Below are the code and all the weights of a small trained network. Each question names an input and a target symbol and asks about switching units off, where a switched-off unit gives its printed mean instead of its output.

import numpy as np


def w(rows, s, z=0):
    codes = np.array(rows[::2]) - 128.0
    scale = np.full(codes.shape[1], s)
    scale[-1] = z or s
    return codes * scale


def softmax(a):
    e = np.exp(a - a.max(-1, keepdims=True))
    return e / e.sum(-1, keepdims=True)


def log_softmax(a):
    a = a - a.max(-1, keepdims=True)
    return a - np.log(np.exp(a).sum(-1, keepdims=True))


def net(x, mask):
    ids = ['ΓΠΦΨαβδεηθμξσω'.index(c) for c in x.split()]
    T = len(ids)
    res = E[ids] + P[:T]
    u = 0
    for l in range(2):
        r = res
        for j in range(3):
            rows = slice(3 * j, 3 * j + 3)
            q, k, v = (r @ M[l][rows].T for M in (Q, K, V))
            z = softmax(np.where(np.tri(T) > 0, q @ k.T / 3**0.5, -1e9)) @ v
            o = O[l][rows]
            res = res + np.where(mask[u + j], z, o[:, -1]) @ o[:, :-1]
        u += 3
    return log_softmax(res[-1] @ U[:, :-1].T + U[:, -1])


Q, K, V, O = {}, {}, {}, {}
E = w([
[129,105,70,208,130],'Γ',
[91,103,136,100,120],'Π',
[28,91,155,126,156],'Φ',
[63,210,68,131,89],'Ψ',
[146,100,108,63,97],'α',
[90,164,166,180,50],'β',
[155,89,55,50,84],'δ',
[118,196,201,48,147],'ε',
[177,110,140,108,53],'η',
[51,57,74,51,126],'θ',
[215,70,133,149,197],'μ',
[75,102,150,120,126],'ξ',
[152,89,252,159,146],'σ',
[148,125,112,109,246],'ω',
],0.013)
P = w([
[149,251,120,186,194],'0',
[123,110,130,110,114],'1',
[122,111,129,114,114],'2',
[121,107,126,112,117],'3',
[123,109,128,114,115],'4',
[118,107,127,113,117],'5',
[117,105,127,109,121],'6',
[122,108,127,109,112],'7',
[123,104,126,108,116],'8',
[120,105,127,111,116],'9',
[123,102,126,109,117],'10',
[122,106,125,108,116],'11',
[122,107,127,105,117],'12',
],0.011)
Q[0] = w([
[130,208,113,252,109],'0.h0',
[155,85,30,165,179],'0.h0',
[171,199,201,151,216],'0.h0',
[94,188,74,114,92],'0.h1',
[196,121,123,115,86],'0.h1',
[145,152,110,146,59],'0.h1',
[176,142,85,215,181],'0.h2',
[155,69,71,123,138],'0.h2',
[120,158,180,88,75],'0.h2',
],0.015)
K[0] = w([
[60,26,118,145,6],'0.h0',
[167,39,26,153,163],'0.h0',
[118,7,227,34,134],'0.h0',
[75,227,46,102,80],'0.h1',
[156,51,111,28,99],'0.h1',
[86,99,85,99,43],'0.h1',
[192,65,110,168,113],'0.h2',
[120,137,108,215,161],'0.h2',
[116,198,144,56,113],'0.h2',
],0.013)
V[0] = w([
[188,161,188,64,98],'0.h0',
[245,93,42,115,162],'0.h0',
[201,150,101,154,13],'0.h0',
[109,104,121,97,97],'0.h1',
[77,150,94,120,101],'0.h1',
[118,125,183,182,173],'0.h1',
[59,126,125,65,153],'0.h2',
[165,113,174,185,135],'0.h2',
[87,80,162,156,125],'0.h2',
],0.011)
O[0] = w([
[140,173,182,71,132,4],'0.h0',
[133,46,161,127,219,176],'0.h0',
[5,130,222,151,141,81],'0.h0',
[103,104,114,113,125,152],'0.h1',
[89,137,82,140,156,163],'0.h1',
[183,142,125,134,98,71],'0.h1',
[116,110,77,90,119,163],'0.h2',
[141,145,183,187,81,88],'0.h2',
[150,99,131,147,84,110],'0.h2',
],0.012,0.0032)
Q[1] = w([
[165,161,68,154,76],'1.h0',
[136,165,70,128,187],'1.h0',
[128,188,125,151,184],'1.h0',
[89,102,183,94,99],'1.h1',
[143,149,148,172,167],'1.h1',
[93,57,149,97,97],'1.h1',
[195,132,152,2,106],'1.h2',
[194,246,216,231,110],'1.h2',
[124,128,38,188,55],'1.h2',
],0.0075)
K[1] = w([
[178,130,83,141,57],'1.h0',
[251,133,180,111,148],'1.h0',
[222,219,222,195,157],'1.h0',
[131,215,159,134,199],'1.h1',
[75,76,89,69,174],'1.h1',
[150,204,151,238,204],'1.h1',
[211,173,129,50,147],'1.h2',
[131,17,162,72,17],'1.h2',
[104,111,2,168,89],'1.h2',
],0.0079)
V[1] = w([
[132,221,155,214,182],'1.h0',
[24,154,33,139,165],'1.h0',
[216,184,149,197,198],'1.h0',
[179,163,219,146,113],'1.h1',
[66,58,115,62,61],'1.h1',
[185,94,194,119,137],'1.h1',
[172,213,247,72,189],'1.h2',
[190,175,226,221,3],'1.h2',
[59,215,110,219,181],'1.h2',
],0.0058)
O[1] = w([
[76,60,132,39,107,18],'1.h0',
[184,116,238,122,54,255],'1.h0',
[111,61,56,58,106,45],'1.h0',
[146,166,198,142,118,109],'1.h1',
[87,170,50,99,203,9],'1.h1',
[184,151,177,152,174,116],'1.h1',
[94,189,113,74,241,75],'1.h2',
[142,211,84,254,186,53],'1.h2',
[31,74,34,168,126,253],'1.h2',
],0.0061,0.0047)
U = w([
[115,16,128,254,150,191],'Γ',
[133,144,96,123,120,191],'Π',
[191,156,45,162,76,28],'Φ',
[3,139,43,98,110,21],'Ψ',
[98,108,163,84,164,203],'α',
[56,203,186,150,9,99],'β',
[83,48,215,59,156,46],'δ',
[106,224,78,61,141,252],'ε',
[46,169,193,153,210,156],'η',
[180,52,137,56,32,44],'θ',
[222,56,210,158,224,53],'μ',
[149,158,81,149,115,136],'ξ',
[229,177,193,166,98,174],'σ',
[192,74,40,107,229,96],'ω',
],0.0045,0.0034)

Each question gives the input, a string of symbols that net reads in full, and the target symbol t.
The units are the heads (3 rows each of Q, K, V and O). Each row of codes is followed by its name. A weight is (code - 128) times the scale printed after its matrix; where a second scale follows, it is the last column's (O and U).
mask holds one flag per head, layer by layer. A switched-off head (its flag False) gives its mean, the last column of its rows in O, instead of its output. The means were averaged over made-up inputs and are rounded, as every weight is.
A unit's drop is (log p(t) with every unit on - log p(t) with that unit switched off) / (log p(t) with every unit on - log p(t) with every unit switched off).
The circuit of an input: a set's keep is (log p(t) with only the set's units on - log p(t) with every unit switched off) / (log p(t) with every unit on - log p(t) with every unit switched off). Starting from all 6 units, units are removed one at a time, each time the one whose removal leaves the highest keep (on an exact tie, the one counted first), for as long as the keep stays at least 0.8.
circuit, biggest first: the units of the circuit, biggest drop first
most important unit: the unit with the biggest drop
heads that matter: for each layer, one digit per head in row order, 1 if its drop is at least 0.15 and else 0, layers parted by /
drop when u is switched off: that unit's drop, to one decimal
input θ μ θ ε θ σ δ, target θ: circuit, biggest first	1.h2, 0.h2
input ξ μ δ σ Φ ξ δ α σ σ β β ω, target ω: circuit, biggest first	0.h0, 1.h0
input σ Ψ α η η Γ θ θ, target σ: circuit, biggest first	1.h1, 0.h1, 0.h0, 0.h2
input δ Γ θ δ θ ξ η β α μ ω α, target δ: circuit, biggest first	0.h0, 1.h2
input ε μ Ψ η, target ε: heads that matter	101 / 001
input Γ Γ θ β α ε ε Φ, target Γ: circuit, biggest first	0.h0, 1.h2
input θ η δ η μ η ω Γ β δ δ, target θ: circuit, biggest first	1.h2, 0.h0
input Γ Φ σ η θ, target Γ: circuit, biggest first	0.h0, 1.h2, 0.h2
input μ η ω β α, target μ: heads that matter	110 / 010
input β σ β Π η Γ θ Γ θ δ θ, target β: most important unit	0.h0
input δ Γ σ η ε Γ θ Π α, target δ: heads that matter	101 / 001
input ω α ε Γ μ δ Γ μ Φ δ η, target ω: circuit, biggest first	0.h0, 1.h0
input σ ξ Γ δ, target σ: circuit, biggest first	0.h2, 1.h2, 0.h0
input σ β Γ α, target σ: circuit, biggest first	0.h2, 1.h2, 0.h0
input β θ δ β Γ Γ Φ β Γ δ θ ε, target ε: circuit, biggest first	0.h0, 1.h2
input ε Γ η σ Ψ Ψ μ θ β Γ μ Ψ, target Ψ: circuit, biggest first	0.h1, 1.h0, 0.h0
input δ Γ σ ω η, target δ: circuit, biggest first	0.h0, 1.h2, 0.h2
input θ η Γ Γ Γ σ Γ Γ μ, target μ: heads that matter	110 / 001
input Γ θ Γ δ Γ η ω ω η, target Γ: heads that matter	100 / 001
input Γ Γ δ η θ Γ ε Π δ, target Γ: heads that matter	100 / 001
input ε θ η θ θ Γ β Φ δ μ θ, target ε: heads that matter	100 / 001
input δ θ σ β ε Π Ψ, target Ψ: most important unit	0.h1
input μ β η Γ δ Γ ε θ α, target μ: drop when 1.h1 is switched off	0.6
input ω ε θ ω θ ε μ η Γ Γ Γ Γ δ, target ω: drop when 1.h0 is switched off	0.1
input ε Γ Φ, target ε: drop when 1.h1 is switched off	0.0
